Below is a small trained network, with its code and all its weights. Each question gives an input and a target symbol and asks what happens when units are switched off, that is, made to give their printed mean instead of their output.

import numpy as np


def w(rows, s, z=0):
    codes = np.array(rows[::2]) - 128.0
    scale = np.full(codes.shape[1], s)
    scale[-1] = z or s
    return codes * scale


def norm(h):
    return h / np.sqrt((h * h).mean(-1, keepdims=True) + 1e-5)


def f(y):
    return y / 2 * (1 + np.tanh(0.7978845608 * (y + 0.044715 * y**3)))


def softmax(a):
    e = np.exp(a - a.max(-1, keepdims=True))
    return e / e.sum(-1, keepdims=True)


def log_softmax(a):
    a = a - a.max(-1, keepdims=True)
    return a - np.log(np.exp(a).sum(-1, keepdims=True))


def net(x, mask):
    ids = ['ΓΘΛΞΠΦαβεη'.index(c) for c in x.split()]
    T = len(ids)
    res = E[ids] + P[:T]
    q, k, v = (norm(res) @ M[0].T for M in (Q, K, V))
    z = softmax(np.where(np.tri(T) > 0, q @ k.T / 4**0.5, -1e9)) @ v
    res = res + np.where(mask[0], z, O[0][:, -1]) @ O[0][:, :-1]
    y = f(norm(res) @ A[0][:, :-1].T + A[0][:, -1])
    res = res + np.where(mask[1:9], y, B[0][:, -1]) @ B[0][:, :-1]
    return log_softmax(norm(res)[-1] @ U[:, :-1].T + U[:, -1])


Q, K, V, O, A, B = {}, {}, {}, {}, {}, {}
E = w([
[121,82,177,141],'Γ',
[116,74,211,68],'Θ',
[121,92,138,6],'Λ',
[112,106,132,124],'Ξ',
[121,100,136,123],'Π',
[125,97,146,88],'Φ',
[100,111,123,106],'α',
[115,111,131,123],'β',
[122,100,135,109],'ε',
[126,102,136,133],'η',
],0.0011)
P = w([
[4,99,106,153],'0',
[175,178,186,130],'1',
[29,106,113,94],'2',
[104,227,105,163],'3',
[65,74,131,108],'4',
[199,126,124,150],'5',
[67,91,131,105],'6',
[147,177,86,163],'7',
[93,84,115,117],'8',
[226,102,71,166],'9',
],0.0025)
Q[0] = w([
[62,83,254,107],'H0',
[212,93,101,119],'H0',
[12,179,106,125],'H0',
[146,16,223,92],'H0',
],0.0064)
K[0] = w([
[32,139,167,121],'H0',
[154,180,35,153],'H0',
[145,70,254,68],'H0',
[22,179,99,118],'H0',
],0.0066)
V[0] = w([
[190,206,11,5],'H0',
[136,116,221,110],'H0',
[154,149,172,253],'H0',
[151,80,214,15],'H0',
],0.0032)
O[0] = w([
[156,159,255,144,66],'H0',
[197,89,106,118,155],'H0',
[97,139,59,28,9],'H0',
[200,72,159,169,199],'H0',
],0.0036,0.0012)
A[0] = w([
[96,120,5,71,152],'N0',
[132,252,123,164,181],'N1',
[197,79,97,111,196],'N2',
[155,147,255,241,12],'N3',
[130,229,98,49,177],'N4',
[122,131,109,191,158],'N5',
[170,116,107,160,206],'N6',
[105,65,210,94,154],'N7',
],0.004,0.0011)
B[0] = w([
[94,42,254,141,211],'N0',
[198,220,98,89,160],'N1',
[133,80,81,78,226],'N2',
[37,85,184,109,190],'N3',
[56,181,98,244,182],'N4',
[93,125,138,78,145],'N5',
[80,112,124,59,190],'N6',
[187,251,36,137,250],'N7',
],0.0028,0.0013)
U = w([
[30,58,110,147,212],'Γ',
[207,65,66,68,198],'Θ',
[172,142,255,99,193],'Λ',
[126,160,123,153,21],'Ξ',
[122,160,121,162,57],'Π',
[153,190,97,118,138],'Φ',
[130,161,120,137,3],'α',
[125,157,120,147,26],'β',
[131,177,111,148,106],'ε',
[111,161,120,164,47],'η',
],0.0093,0.0028)

Each question gives the input, a string of symbols that net reads in full, and the target symbol t.
The units are the heads (4 rows each of Q, K, V and O) and the neurons (one row each of A and B). Each row of codes is followed by its name. A weight is (code - 128) times the scale printed after its matrix; where a second scale follows, it is the last column's (O, A, B and U).
mask holds one flag per unit, heads first, then neurons. A switched-off unit (its flag False) gives its mean, the last column of its rows in O or B, instead of its output. The means were averaged over made-up inputs and are rounded, as every weight is.
A unit's drop is (log p(t) with every unit on - log p(t) with that unit switched off) / (log p(t) with every unit on - log p(t) with every unit switched off).
The circuit of an input: a set's keep is (log p(t) with only the set's units on - log p(t) with every unit switched off) / (log p(t) with every unit on - log p(t) with every unit switched off). Starting from all 9 units, units are removed one at a time, each time the one whose removal leaves the highest keep (on an exact tie, the one counted first), for as long as the keep stays at least 0.8.
circuit, biggest first: the units of the circuit, biggest drop first
most important unit: the unit with the biggest drop
k most important neurons: the k neurons with the biggest drops, biggest first
drop when u is switched off: that unit's drop, to one decimal
input Γ Λ η ε Θ η Λ, target Θ: circuit, biggest first : N7, N3, H0
input Λ η Λ Γ α Π, target Γ: 2 most important neurons : N0, N4
input ε Θ Λ ε Λ Φ Θ Λ Φ β, target Λ: circuit, biggest first : H0, N3
input Θ Ξ Λ η Λ Θ Γ Λ Γ, target Θ: 3 most important neurons : N4, N0, N7
input Λ Γ Θ Λ, target Γ: circuit, biggest first : H0, N0, N4
input Λ Θ Θ Γ Λ Λ, target Γ: circuit, biggest first : H0, N4, N0
input Γ Φ Θ Π Λ α Π, target Θ: most important unit : N4
input ε Γ ε Γ, target Γ: circuit, biggest first : H0, N0
input Θ Λ Λ ε Γ β ε, target Θ: 3 most important neurons : N4, N3, N7
input Λ Θ Λ ε, target Θ: circuit, biggest first : H0, N7
input Φ Λ Λ Γ Λ α, target Γ: circuit, biggest first : H0, N7, N4
input Λ Θ Θ, target Θ: circuit, biggest first : H0, N4, N7
input Φ Λ ε Γ Φ ε, target Γ: 3 most important neurons : N0, N4, N7
input Λ Θ α Ξ Θ ε Π Γ Ξ, target Θ: circuit, biggest first : N4
input Φ Θ Λ Γ Λ Φ, target Γ: 4 most important neurons : N0, N4, N7, N2
input Θ Λ Θ Φ Λ β β, target Θ: circuit, biggest first : N4, N7
input Π Θ ε Ξ, target Θ: circuit, biggest first : H0, N7
input Θ α ε ε Λ Λ Γ Γ α, target Θ: 3 most important neurons : N4, N3, N2
input Λ Φ Λ ε Θ Π Θ Λ Θ ε, target Λ: 2 most important neurons : N3, N7
input Λ Λ Λ Λ ε Γ, target Λ: 2 most important neurons : N3, N4
input α α Λ Λ Λ Γ Λ Γ Λ Γ, target Γ: 3 most important neurons : N0, N4, N7
input Γ Λ Λ Φ Θ Π Λ, target Θ: most important unit : N7
input Ξ α Θ Γ Λ η, target Γ: 2 most important neurons : N0, N4
input Π α Λ α Γ Θ ε Λ Ξ Θ, target Λ: drop when H0 is switched off : 1.2
input Γ Φ Φ Φ Λ Λ η η, target Λ: drop when N4 is switched off : 0.1
input Θ Θ Γ Φ Φ Λ η Θ, target Λ: drop when H0 is switched off : 0.5
input Λ Λ Γ Λ Λ η, target Λ: drop when H0 is switched off : 1.3
